Below is a small trained network, with its code and all its weights. Each question gives an input and a target symbol and asks what happens when units are switched off, that is, made to give their printed mean instead of their output.

import numpy as np


def w(rows, s, z=0):
    codes = np.array(rows[::2]) - 128.0
    scale = np.full(codes.shape[1], s)
    scale[-1] = z or s
    return codes * scale


def f(y):
    return np.maximum(y, 0)


def softmax(a):
    e = np.exp(a - a.max(-1, keepdims=True))
    return e / e.sum(-1, keepdims=True)


def log_softmax(a):
    a = a - a.max(-1, keepdims=True)
    return a - np.log(np.exp(a).sum(-1, keepdims=True))


def net(x, mask):
    ids = ['ΓΛΞΠΣαβεζηθμτψω'.index(c) for c in x.split()]
    T = len(ids)
    res = E[ids] + P[:T]
    r = res
    for j in range(3):
        rows = slice(4 * j, 4 * j + 4)
        q, k, v = (r @ M[0][rows].T for M in (Q, K, V))
        z = softmax(np.where(np.tri(T) > 0, q @ k.T / 4**0.5, -1e9)) @ v
        o = O[0][rows]
        res = res + np.where(mask[j], z, o[:, -1]) @ o[:, :-1]
    y = f(res @ A[0][:, :-1].T + A[0][:, -1])
    res = res + np.where(mask[3:11], y, B[0][:, -1]) @ B[0][:, :-1]
    return log_softmax(res[-1] @ U[:, :-1].T + U[:, -1])


Q, K, V, O, A, B = {}, {}, {}, {}, {}, {}
E = w([
[136,174,70,144,124],'Γ',
[105,138,194,91,166],'Λ',
[105,63,118,92,75],'Ξ',
[116,242,159,135,192],'Π',
[202,103,56,122,127],'Σ',
[107,178,107,174,178],'α',
[134,136,68,75,188],'β',
[118,158,64,27,175],'ε',
[2,126,112,79,109],'ζ',
[212,125,161,72,124],'η',
[106,118,130,108,220],'θ',
[186,200,137,104,49],'μ',
[134,65,116,162,93],'τ',
[203,182,181,160,117],'ψ',
[128,131,64,76,174],'ω',
],0.022)
P = w([
[162,167,135,118,223],'0',
[152,157,145,112,198],'1',
[146,140,149,107,172],'2',
[140,120,150,107,135],'3',
[139,101,151,102,119],'4',
[144,100,147,100,98],'5',
[145,88,151,101,77],'6',
[139,81,155,98,51],'7',
[147,72,158,97,40],'8',
[142,64,156,98,20],'9',
[141,60,154,97,2],'10',
[144,62,159,98,2],'11',
],0.006)
Q[0] = w([
[146,164,185,120,134],'H1',
[238,132,124,5,92],'H1',
[196,91,131,80,143],'H1',
[183,138,77,161,152],'H1',
[121,107,58,105,108],'H2',
[128,181,83,158,120],'H2',
[158,130,112,157,79],'H2',
[88,104,100,169,137],'H2',
[146,104,150,134,184],'H3',
[188,136,118,151,114],'H3',
[103,121,115,184,137],'H3',
[153,132,61,101,132],'H3',
],0.029)
K[0] = w([
[156,181,184,79,141],'H1',
[179,152,168,3,46],'H1',
[177,94,125,102,119],'H1',
[194,136,95,161,116],'H1',
[117,123,64,125,97],'H2',
[147,181,100,145,132],'H2',
[159,127,116,162,60],'H2',
[84,113,120,171,140],'H2',
[153,126,111,112,175],'H3',
[176,121,109,179,110],'H3',
[106,129,76,167,135],'H3',
[175,115,99,102,79],'H3',
],0.029)
V[0] = w([
[109,154,105,141,81],'H1',
[144,191,207,189,101],'H1',
[83,169,72,201,7],'H1',
[149,50,199,255,151],'H1',
[142,154,44,176,163],'H2',
[154,171,115,149,71],'H2',
[110,88,124,119,187],'H2',
[123,104,185,97,95],'H2',
[122,138,164,140,96],'H3',
[131,156,159,118,99],'H3',
[189,147,189,61,158],'H3',
[119,169,86,104,121],'H3',
],0.0084)
O[0] = w([
[159,175,118,146,125,105],'H1',
[74,206,211,104,54,131],'H1',
[221,253,93,222,136,26],'H1',
[66,74,191,228,143,3],'H1',
[120,98,98,192,38,174],'H2',
[27,100,108,125,125,157],'H2',
[211,153,137,149,113,110],'H2',
[129,155,144,93,196,96],'H2',
[121,85,140,134,89,88],'H3',
[135,63,133,157,97,127],'H3',
[188,114,87,214,65,244],'H3',
[139,94,121,149,175,170],'H3',
],0.0062,0.0045)
A[0] = w([
[107,46,134,183,125,15],'N1',
[169,95,92,197,193,44],'N2',
[147,167,29,158,235,82],'N3',
[74,180,63,96,173,239],'N4',
[118,143,203,142,196,117],'N5',
[107,166,149,183,254,4],'N6',
[146,121,134,45,185,8],'N7',
[159,120,40,57,222,62],'N8',
],0.011,0.0034)
B[0] = w([
[162,192,108,107,198,145],'N1',
[141,65,50,235,124,169],'N2',
[62,184,85,95,79,207],'N3',
[184,92,106,97,215,198],'N4',
[119,68,140,222,196,147],'N5',
[167,230,225,155,113,148],'N6',
[75,128,78,168,137,187],'N7',
[127,144,246,136,83,253],'N8',
],0.014,0.011)
U = w([
[138,122,100,71,158,156],'Γ',
[127,173,118,154,133,114],'Λ',
[123,122,125,119,111,161],'Ξ',
[254,158,140,96,97,70],'Π',
[111,127,123,124,115,224],'Σ',
[179,117,210,170,100,3],'α',
[147,99,116,160,66,116],'β',
[233,38,187,81,108,242],'ε',
[127,135,152,104,101,61],'ζ',
[212,89,96,128,157,179],'η',
[125,112,49,88,130,153],'θ',
[246,123,181,117,170,96],'μ',
[165,113,134,120,122,102],'τ',
[106,90,121,125,137,148],'ψ',
[160,115,126,117,123,111],'ω',
],0.012,0.0052)

Each question gives the input, a string of symbols that net reads in full, and the target symbol t.
The units are the heads (4 rows each of Q, K, V and O) and the neurons (one row each of A and B). Each row of codes is followed by its name. A weight is (code - 128) times the scale printed after its matrix; where a second scale follows, it is the last column's (O, A, B and U).
mask holds one flag per unit, heads first, then neurons. A switched-off unit (its flag False) gives its mean, the last column of its rows in O or B, instead of its output. The means were averaged over made-up inputs and are rounded, as every weight is.
A unit's drop is (log p(t) with every unit on - log p(t) with that unit switched off) / (log p(t) with every unit on - log p(t) with every unit switched off).
The circuit of an input: a set's keep is (log p(t) with only the set's units on - log p(t) with every unit switched off) / (log p(t) with every unit on - log p(t) with every unit switched off). Starting from all 11 units, units are removed one at a time, each time the one whose removal leaves the highest keep (on an exact tie, the one counted first), for as long as the keep stays at least 0.8.
units of the circuit, in order: the units of the circuit, biggest drop first
top k neurons: the k neurons with the biggest drops, biggest first
which heads matter: for each layer, one digit per head in row order, 1 if its drop is at least 0.15 and else 0, layers parted by /
drop of u: that unit's drop, to one decimal
input α ω α Λ μ Π η β Π Λ τ, target η: which heads matter	100
input ω μ α Ξ α μ η Σ, target ε: units of the circuit, in order	[N3; N7; H1]
input Σ Σ μ Π η η Σ Σ α β Π ω, target ε: units of the circuit, in order	[N3; H1]
input Σ Ξ μ μ ψ, target Π: which heads matter	101
input β Σ η Σ μ Σ Λ θ β Σ ζ Π, target μ: which heads matter	010
input η η ω, target ε: which heads matter	100
input Σ ζ μ ζ η ζ ω Σ ψ β, target ε: top 2 neurons	[N3; N8]
input Σ Λ Σ μ Ξ ζ Γ η Σ Σ ε, target ε: top 2 neurons	[N3; N8]
input Σ Σ η Γ, target θ: which heads matter	010
input α η ω Σ Σ α β, target ε: units of the circuit, in order	[H1; N8]
input ψ μ Σ Σ ζ Σ μ Σ Λ, target ψ: units of the circuit, in order	[H2; N7; H1; N5]
input Σ η Λ ψ θ, target α: top 3 neurons	[N8; N6; N5]
input μ Σ Σ Σ Γ ε, target Π: units of the circuit, in order	[H1; H2]
input ε α Σ ψ Π, target μ: units of the circuit, in order	[N3; N4; H1]
input Σ Π η ψ Σ α Σ, target ε: units of the circuit, in order	[N3; H1]
input η Λ Σ τ α ζ, target Γ: top 3 neurons	[N4; N7; N3]
input Σ η Π ζ, target Γ: units of the circuit, in order	[N4; H3]
input τ ε τ μ Γ, target θ: top neuron	[N8]
input Λ μ Σ ε μ τ, target η: units of the circuit, in order	[H1; N8; N1]
input ζ Γ ζ η α Π μ β α Σ ψ, target Π: top 2 neurons	[N8; N7]
input α μ α η ε, target ε: top 2 neurons	[N8; N3]
input Σ Π ε Σ Ξ Σ Π Σ μ Λ, target ψ: top neuron	[N7]
input ε Σ Σ ζ ε, target ζ: drop of N7	1.0
input Σ θ α Σ μ Γ Π Σ ω Π θ β, target Π: drop of N7	0.1
input η Σ Π ψ ψ, target ε: drop of N3	0.5
input η Σ β α η α α Σ Σ Σ θ, target α: drop of N1	0.0
